Here is a tiny trained network, its code and every weight. The questions are about switching its units off for an input and a class, where a switched-off unit gives its printed mean instead of its output.

import numpy as np


def w(rows, s, z=0):
    codes = np.array(rows[::2]) - 128.0
    scale = np.full(codes.shape[1], s)
    scale[-1] = z or s
    return codes * scale


def f(y):
    return y / 2 * (1 + np.tanh(0.7978845608 * (y + 0.044715 * y**3)))


def log_softmax(a):
    a = a - a.max(-1, keepdims=True)
    return a - np.log(np.exp(a).sum(-1, keepdims=True))


def net(x, mask):
    res = np.array(x, float).reshape(1, 4) / 4 @ E
    y = f(res @ A[0][:, :-1].T + A[0][:, -1])
    res = res + np.where(mask, y, B[0][:, -1]) @ B[0][:, :-1]
    return log_softmax(res[-1] @ U[:, :-1].T + U[:, -1])


A, B = {}, {}
E = w([
[61,214,199,120,139,246,167],'x0',
[137,138,185,125,34,121,253],'x1',
[54,51,136,65,115,133,117],'x2',
[54,120,163,241,108,101,122],'x3',
],0.0069)
A[0] = w([
[187,131,106,61,145,165,151,106],'N0',
[82,69,129,102,129,132,163,128],'N1',
[151,116,91,132,103,87,114,201],'N2',
[169,150,159,144,97,113,197,138],'N3',
[131,109,101,145,134,136,140,2],'N4',
[120,158,119,116,113,132,88,3],'N5',
[71,94,110,209,120,138,130,102],'N6',
[223,161,134,22,138,167,114,121],'N7',
[134,108,174,132,121,132,129,3],'N8',
[107,135,93,138,179,143,76,114],'N9',
[148,92,115,121,167,84,140,61],'N10',
[92,109,93,194,115,117,135,76],'N11',
[98,90,134,100,47,123,190,88],'N12',
[106,162,126,114,115,161,113,19],'N13',
[139,143,75,40,111,152,146,42],'N14',
[138,113,131,131,149,112,79,60],'N15',
[104,194,144,120,121,210,117,131],'N16',
[165,112,120,54,138,153,143,89],'N17',
[113,139,145,131,196,124,37,80],'N18',
[168,81,139,128,66,83,191,82],'N19',
[141,135,128,159,194,159,27,117],'N20',
[120,102,106,155,177,172,54,63],'N21',
[115,132,145,130,92,101,203,149],'N22',
[112,127,165,119,114,134,179,74],'N23',
[242,219,139,206,141,136,105,106],'N24',
[112,166,190,104,136,211,114,103],'N25',
[78,80,128,82,95,144,108,172],'N26',
[116,155,131,123,114,127,155,98],'N27',
[104,129,166,159,134,101,130,59],'N28',
[193,22,107,129,99,29,108,103],'N29',
[167,153,127,48,168,118,156,154],'N30',
[106,139,133,128,197,138,30,157],'N31',
[77,122,123,201,110,107,140,74],'N32',
[201,221,117,186,156,107,140,103],'N33',
[153,73,112,153,112,71,117,76],'N34',
[158,84,137,134,120,89,107,55],'N35',
[88,132,139,177,141,104,119,144],'N36',
[31,124,140,254,124,97,124,139],'N37',
[66,142,104,140,167,238,175,91],'N38',
[8,43,147,40,117,121,107,85],'N39',
[94,127,166,203,98,97,104,65],'N40',
[76,95,152,77,128,103,108,92],'N41',
[58,177,139,103,123,204,128,106],'N42',
[80,168,140,135,171,142,157,57],'N43',
[163,124,172,132,72,125,228,124],'N44',
],0.0079,0.0041)
B[0] = w([
[177,106,182,95,100,184,129,176],'N0',
[106,101,93,162,125,140,130,151],'N1',
[85,147,168,145,119,55,102,195],'N2',
[102,133,50,119,113,151,140,180],'N3',
[168,139,117,119,185,178,143,104],'N4',
[177,144,101,120,178,191,139,106],'N5',
[178,100,166,94,114,176,131,155],'N6',
[184,85,233,81,67,194,127,218],'N7',
[166,136,106,114,175,180,145,106],'N8',
[124,166,82,108,102,157,158,163],'N9',
[162,168,137,128,185,155,128,139],'N10',
[180,129,168,96,163,177,133,140],'N11',
[129,148,32,123,126,201,153,171],'N12',
[184,149,118,124,201,171,127,117],'N13',
[212,113,158,96,164,235,133,153],'N14',
[146,176,110,114,170,178,146,134],'N15',
[129,161,149,134,182,29,93,189],'N16',
[183,110,174,114,126,197,134,160],'N17',
[150,181,53,90,116,197,161,168],'N18',
[141,204,60,100,188,170,129,173],'N19',
[102,173,54,94,72,162,167,191],'N20',
[161,179,56,86,143,216,154,159],'N21',
[113,157,82,105,74,130,135,178],'N22',
[138,157,85,107,153,150,126,143],'N23',
[108,2,72,220,241,194,148,197],'N24',
[141,176,154,131,203,55,99,186],'N25',
[92,75,132,187,111,104,129,174],'N26',
[131,143,108,119,146,134,128,130],'N27',
[172,126,136,105,148,175,136,121],'N28',
[131,224,187,130,246,38,90,253],'N29',
[125,109,198,104,78,155,122,186],'N30',
[101,173,57,101,48,127,166,202],'N31',
[187,120,160,83,135,198,139,148],'N32',
[111,39,92,193,208,180,143,179],'N33',
[175,176,161,121,217,135,114,173],'N34',
[165,166,138,124,208,159,129,142],'N35',
[143,110,158,99,99,134,123,152],'N36',
[191,80,251,62,52,172,110,213],'N37',
[150,179,150,132,223,67,101,181],'N38',
[154,18,62,232,246,242,161,196],'N39',
[181,115,173,72,153,220,137,152],'N40',
[138,104,111,169,167,151,149,142],'N41',
[139,177,149,145,207,60,96,187],'N42',
[181,157,140,120,200,149,124,132],'N43',
[116,190,29,89,82,179,148,206],'N44',
],0.017,0.0061)
U = w([
[155,221,149,123,220,50,71,90],'0',
[112,196,2,70,78,149,185,103],'1',
[201,59,224,59,75,160,125,111],'2',
[115,4,64,253,190,152,165,117],'3',
[31,93,133,168,20,13,102,255],'4',
],0.0071,0.0031)

Each question gives the input, the list of numbers given to net, and the class t.
The units are the neurons (one row each of A and B). Each row of codes is followed by its name. A weight is (code - 128) times the scale printed after its matrix; where a second scale follows, it is the last column's (A, B and U).
mask holds one flag per neuron, in row order. A switched-off neuron (its flag False) gives its mean, the last column of its row in B, instead of its output. The means were averaged over made-up inputs and are rounded, as every weight is.
A unit's drop is (log p(t) with every unit on - log p(t) with that unit switched off) / (log p(t) with every unit on - log p(t) with every unit switched off).
The circuit of an input: a set's keep is (log p(t) with only the set's units on - log p(t) with every unit switched off) / (log p(t) with every unit on - log p(t) with every unit switched off). Starting from the 12 units with the biggest drops (on a tie, the unit counted first), units are removed one at a time, each time the one whose removal leaves the highest keep (on an exact tie, the one counted first), for as long as the keep stays at least 0.8.
units of the circuit, in order: the units of the circuit, biggest drop first
top k neurons: the k neurons with the biggest drops, biggest first
drop when u is switched off: that unit's drop, to one decimal
input [6,8,0,5], class 1: units of the circuit, in order : (N44)
input [-6,3,5,-6], class 0: top 3 neurons : (N29; N37; N19)
input [6,3,6,-5], class 0: top 2 neurons : (N42; N25)
input [8,6,-6,-8], class 0: top 3 neurons : (N16; N25; N42)
input [-7,1,7,-2], class 0: top 4 neurons : (N29; N24; N34; N33)
input [8,0,8,-1], class 0: top 3 neurons : (N42; N38; N25)
input [1,-4,-6,-6], class 2: top 2 neurons : (N7; N39)
input [8,5,5,8], class 0: top 2 neurons : (N42; N38)
input [-4,6,-6,3], class 1: top 2 neurons : (N44; N39)
input [1,-5,-5,-3], class 1: top 2 neurons : (N39; N20)
input [-2,-7,-7,0], class 1: top 4 neurons : (N20; N31; N18; N39)
input [2,-6,7,7], class 2: top 3 neurons : (N37; N24; N6)
input [3,-8,-7,-5], class 1: top 2 neurons : (N20; N31)
input [-2,-1,7,5], class 3: units of the circuit, in order : (N39)
input [2,2,-4,-2], class 3: drop when N33 is switched off : 0.2
input [0,-6,5,-8], class 2: drop when N7 is switched off : 0.6
input [-2,-8,0,-1], class 1: drop when N18 is switched off : 0.0
